Here is a tiny trained network, its code and every weight. The questions are about switching its units off for an input and a class, where a switched-off unit gives its printed mean instead of its output.

import numpy as np


def w(rows, s, z=0):
    codes = np.array(rows[::2]) - 128.0
    scale = np.full(codes.shape[1], s)
    scale[-1] = z or s
    return codes * scale


def norm(h):
    return h / np.sqrt((h * h).mean(-1, keepdims=True) + 1e-5)


def f(y):
    return y / 2 * (1 + np.tanh(0.7978845608 * (y + 0.044715 * y**3)))


def log_softmax(a):
    a = a - a.max(-1, keepdims=True)
    return a - np.log(np.exp(a).sum(-1, keepdims=True))


def net(x, mask):
    res = np.array(x, float).reshape(1, 6) / 4 @ E
    u = 0
    for l in range(4):
        y = f(norm(res) @ A[l][:, :-1].T + A[l][:, -1])
        res = res + np.where(mask[u : u + 4], y, B[l][:, -1]) @ B[l][:, :-1]
        u += 4
    return log_softmax(norm(res)[-1] @ U[:, :-1].T + U[:, -1])


A, B = {}, {}
E = w([
[132,147,74,174,166],'x0',
[92,162,58,66,86],'x1',
[174,2,102,86,135],'x2',
[158,101,117,198,123],'x3',
[164,184,126,110,69],'x4',
[237,136,167,117,186],'x5',
],0.0072)
A[0] = w([
[141,175,19,88,205,251],'0.n1',
[94,48,124,115,156,226],'0.n2',
[2,59,62,3,60,117],'0.n3',
[48,120,49,188,117,235],'0.n4',
],0.0075,0.0012)
B[0] = w([
[86,105,89,75,148,184],'0.n1',
[177,86,246,122,160,175],'0.n2',
[107,179,39,65,215,254],'0.n3',
[131,138,141,99,69,198],'0.n4',
],0.011,0.0058)
A[1] = w([
[49,238,113,113,135,8],'1.n1',
[152,211,98,174,17,39],'1.n2',
[191,148,47,255,171,126],'1.n3',
[35,160,222,141,82,255],'1.n4',
],0.0094,0.0022)
B[1] = w([
[7,182,194,235,200,253],'1.n1',
[129,42,254,112,114,181],'1.n2',
[69,161,135,11,143,163],'1.n3',
[185,174,105,226,127,200],'1.n4',
],0.0082,0.0051)
A[2] = w([
[233,69,156,44,34,60],'2.n1',
[114,171,39,92,41,179],'2.n2',
[150,146,153,186,82,60],'2.n3',
[60,255,165,131,71,253],'2.n4',
],0.0073,0.0023)
B[2] = w([
[72,123,167,161,69,184],'2.n1',
[91,94,205,47,159,158],'2.n2',
[154,81,2,105,130,135],'2.n3',
[181,58,166,79,113,253],'2.n4',
],0.0096,0.0052)
A[3] = w([
[233,132,192,98,59,170],'3.n1',
[125,254,174,187,38,254],'3.n2',
[181,170,8,94,230,201],'3.n3',
[183,112,222,59,157,149],'3.n4',
],0.0075,0.0033)
B[3] = w([
[155,74,129,243,141,214],'3.n1',
[155,70,65,182,116,231],'3.n2',
[71,137,237,1,22,252],'3.n3',
[24,31,150,156,7,253],'3.n4',
],0.0098,0.0042)
U = w([
[209,164,78,167,142,15],'0',
[102,37,189,225,75,180],'1',
[73,222,117,186,182,3],'2',
[41,162,143,1,94,233],'3',
],0.014,0.0038)

Each question gives the input, the list of numbers given to net, and the class t.
The units are the neurons (one row each of A and B). Each row of codes is followed by its name. A weight is (code - 128) times the scale printed after its matrix; where a second scale follows, it is the last column's (A, B and U).
mask holds one flag per neuron, layer by layer. A switched-off neuron (its flag False) gives its mean, the last column of its row in B, instead of its output. The means were averaged over made-up inputs and are rounded, as every weight is.
A unit's drop is (log p(t) with every unit on - log p(t) with that unit switched off) / (log p(t) with every unit on - log p(t) with every unit switched off).
The circuit of an input: a set's keep is (log p(t) with only the set's units on - log p(t) with every unit switched off) / (log p(t) with every unit on - log p(t) with every unit switched off). Starting from the 12 units with the biggest drops (on a tie, the unit counted first), units are removed one at a time, each time the one whose removal leaves the highest keep (on an exact tie, the one counted first), for as long as the keep stays at least 0.8.
units of the circuit, in order: the units of the circuit, biggest drop first
k most important neurons: the k neurons with the biggest drops, biggest first
k most important neurons of layer l: the k neurons of layer l with the biggest drops, biggest first
drop of u: that unit's drop, to one decimal
input [4,-7,1,7,-3,4], class 3: units of the circuit, in order	1.n3
input [0,7,7,0,7,8], class 1: 2 most important neurons of layer 1	1.n3, 1.n1
input [-3,3,-8,-5,-6,2], class 2: 2 most important neurons	1.n1, 3.n4
input [-5,-1,-3,3,-3,-7], class 2: 2 most important neurons	1.n1, 0.n3
input [-1,-2,-4,-5,4,-8], class 2: 2 most important neurons	1.n1, 0.n3
input [-2,-2,-8,-2,-2,2], class 1: 4 most important neurons	0.n3, 2.n4, 3.n2, 0.n1
input [-3,2,6,-8,-1,8], class 1: units of the circuit, in order	0.n3, 3.n1
input [0,3,-8,-3,-6,-8], class 2: 2 most important neurons	1.n1, 3.n3
input [6,0,-6,7,4,6], class 3: 4 most important neurons	1.n3, 0.n4, 1.n4, 0.n2
input [0,3,-8,-4,3,-7], class 2: units of the circuit, in order	1.n1, 3.n3
input [1,6,-7,4,1,0], class 1: 2 most important neurons	0.n3, 1.n2
input [8,-8,-8,-5,4,3], class 1: 3 most important neurons	0.n3, 2.n4, 3.n2
input [-2,-4,-6,-7,0,-1], class 1: 4 most important neurons	0.n3, 2.n4, 3.n2, 0.n1
input [-7,5,-8,3,-6,8], class 1: 2 most important neurons	0.n3, 2.n4
input [-1,1,4,3,-7,-4], class 3: units of the circuit, in order	0.n3
input [-1,-5,-2,-6,-6,-7], class 2: 2 most important neurons	0.n3, 1.n1
input [-7,-8,-7,-8,-1,-7], class 2: 2 most important neurons of layer 1	1.n1, 1.n4
input [-1,2,-6,3,1,1], class 1: drop of 0.n3	0.4
input [-6,4,-7,-1,-1,-1], class 2: drop of 3.n4	0.2
input [-5,7,-6,-2,-1,5], class 1: drop of 0.n3	0.9
input [8,0,-3,1,1,2], class 3: most important neuron of layer 0	0.n1
